[[131 131 144]
 [142 142 134]
 [114 114 137]
 [138 138 134]
 [ 99  99 129]
 [125 125 131]
 [150 150 148]
 [132 132 133]]
->
[[ 99  99 129]
 [114 114 137]
 [125 125 131]
 [131 131 144]
 [132 132 133]
 [138 138 134]
 [142 142 134]
 [150 150 148]]

[[116 116 116 117 116 117 116 116 116 117 116 116 116 117 116]
 [153 137 139 125 151 120 153 145 145 124 140 157 146 122 145]
 [115 116 116 116 116 117 116 116 116 117 116 115 116 116 116]]
->
[[115 116 116 116 116 117 116 116 116 117 116 115 116 116 116]
 [116 116 116 117 116 117 116 116 116 117 116 116 116 117 116]
 [153 137 139 125 151 120 153 145 145 124 140 157 146 122 145]]

[[149 106 148 148 150]
 [109 150 109 112 108]
 [110 150 110 112 108]]
->
[[109 150 109 112 108]
 [110 150 110 112 108]
 [149 106 148 148 150]]

[[140 103 129 131 120 142 115 129 132 132 130 129 131 144]
 [120 153 126 128 130 110 133 126 128 127 126 127 128 115]
 [128 128 129 129 124 126 133 128 129 129 128 129 131 120]]
->
[[120 153 126 128 130 110 133 126 128 127 126 127 128 115]
 [128 128 129 129 124 126 133 128 129 129 128 129 131 120]
 [140 103 129 131 120 142 115 129 132 132 130 129 131 144]]

[[129 131 122 127 130]
 [124 134 121 129 125]
 [125 133 133 131 128]
 [112 142 155 143 115]
 [126 137 129 138 121]
 [131 120 135 125 127]
 [128 135 133 144 116]
 [119 138 133 131 137]
 [130 122 115 103 140]
 [145 108 134 124 133]
 [113 138 129 127 121]
 [121 139 135 138 124]]
->
[[112 142 155 143 115]
 [113 138 129 127 121]
 [119 138 133 131 137]
 [121 139 135 138 124]
 [124 134 121 129 125]
 [125 133 133 131 128]
 [126 137 129 138 121]
 [128 135 133 144 116]
 [129 131 122 127 130]
 [130 122 115 103 140]
 [131 120 135 125 127]
 [145 108 134 124 133]]

[[108 123 136 125 132 116 102]
 [119 122 124 123 127 117 126]
 [124 119 126 126 145 134 137]
 [121 116 150 117 110 111 120]
 [111 120 126 130 133 127 130]
 [139 133 123 133 148 113 136]]
->
[[108 123 136 125 132 116 102]
 [111 120 126 130 133 127 130]
 [119 122 124 123 127 117 126]
 [121 116 150 117 110 111 120]
 [124 119 126 126 145 134 137]
 [139 133 123 133 148 113 136]]

[[139 146 142 139 141 139 146 139]
 [141 152 140 143 143 142 156 140]
 [146 137 140 143 134 146 137 142]
 [138 145 141 138 145 135 142 140]]
->
[[138 145 141 138 145 135 142 140]
 [139 146 142 139 141 139 146 139]
 [141 152 140 143 143 142 156 140]
 [146 137 140 143 134 146 137 142]]

[[128 152 141 127 125 130 123 125 132 116 129 132 139]
 [125 103 113 127 126 126 133 129 130 144 125 130 115]]
->
[[125 103 113 127 126 126 133 129 130 144 125 130 115]
 [128 152 141 127 125 130 123 125 132 116 129 132 139]]
---
[[129 105 107 131 114]
 [130 120 126 127 121]
 [140 136 116 133 137]
 [134 122 125 132 132]
 [119 122 139 136 119]]
->
[114 127 116 122 119]

[[126 121 106 105]
 [132 117 107 106]]
->
[105 107]

[[144 150]
 [147 146]
 [152 146]
 [151 147]]
->
[150 147]

[[150 136 144 149 142]
 [118 117 120 115 116]]
->
[142 115]

[[120 151 128]
 [130 143 133]
 [111 138 117]
 [110 140 117]]
->
[128 143 111]

[[149 144 154 157]
 [143 136 155 154]
 [107 111 108 102]]
->
[157 155 111]

[[156 126]
 [104 118]
 [126 103]
 [127 142]
 [153 126]]
->
[126 104]
---
[[128 107]
 [133 104]
 [139 101]]
->
[[128 107]
 [133 104]]

[[145 136 126 130 128]
 [134 127 125 108 120]
 [112 107 145 132 146]]
->
[[145 136]
 [134 127]]

[[152 131 128]
 [155 140 121]
 [114 125 123]]
->
[[152 131]
 [155 140]]

[[131 120 113]
 [130 134 151]]
->
[[131 120]
 [130 134]]

[[121 100]
 [108 129]
 [130 124]
 [125 116]]
->
[[121 100]
 [108 129]]

[[108 105]
 [154 147]
 [152 146]]
->
[[108 105]
 [154 147]]

[[119 118 118 118]
 [125 156 127 136]
 [131 149 126 141]]
->
[[119 118]
 [125 156]]

[[133 129 105 116 102]
 [119 137 130 134 150]]
->
[[133 129]
 [119 137]]

[[104 107 109 147]
 [104 107 107 147]
 [158 146 151 105]]
->
[[104 107]
 [104 107]]
---
[[121 111 116 133 129 131 105 148 138 120 121 121 153 129 129 126]
 [128 138 151 132 122 125 113 128 132 139 115 124 123 129 129 121]
 [129 134  99 141 129 139 135 137 130 111 140 119 113 118 135 118]
 [135 116 103 126 129 115 116 131 129 116 113 121 133 129 129 123]]
->
[[128 138 151 132 122 125 113 128 132 139 115 124 123 129 129 121]
 [135 116 103 126 129 115 116 131 129 116 113 121 133 129 129 123]]

[[111 106  99 126 128 141]
 [114 134 111 110 128 141]
 [111 107 111 128 128 141]]
->
[[114 134 111 110 128 141]]

[[152 112 150 147 105 148 146 151 148 146]
 [151 113 149 145 108 147 147 149 144 141]
 [106 141 108 109 151 108 111 106 109 113]
 [147 113 148 146 108 149 145 150 144 146]
 [107 142 108 110 149 110 111 107 113 113]]
->
[[151 113 149 145 108 147 147 149 144 141]
 [147 113 148 146 108 149 145 150 144 146]]

[[107 122 118 119 141]
 [132 123 128 112 104]
 [128 120 121 119 134]
 [132 134 134 123 101]
 [116 118 118 118 137]
 [140 125 130 119 103]
 [117 128 125 117 114]
 [116 136 132 122 107]
 [119 121 119 114 123]
 [120 121 123 116 120]
 [141 130 134 127 107]]
->
[[132 123 128 112 104]
 [132 134 134 123 101]
 [140 125 130 119 103]
 [116 136 132 122 107]
 [120 121 123 116 120]]

[[114 126]
 [132 127]
 [124 140]
 [157 142]
 [143 119]
 [105 120]]
->
[[132 127]
 [157 142]
 [105 120]]

[[134 124 134 122 133 113 105 127 145 118 112 117 116]
 [137 126 147 137 106 110 124 134 115 113 117 122 136]
 [136 152 134 132 149 111 117 106 124 120 122 119 127]]
->
[[137 126 147 137 106 110 124 134 115 113 117 122 136]]

[[155 111 155 148 102 155]
 [101 146 104 108 153 104]
 [100 144 102 107 153 104]]
->
[[101 146 104 108 153 104]]
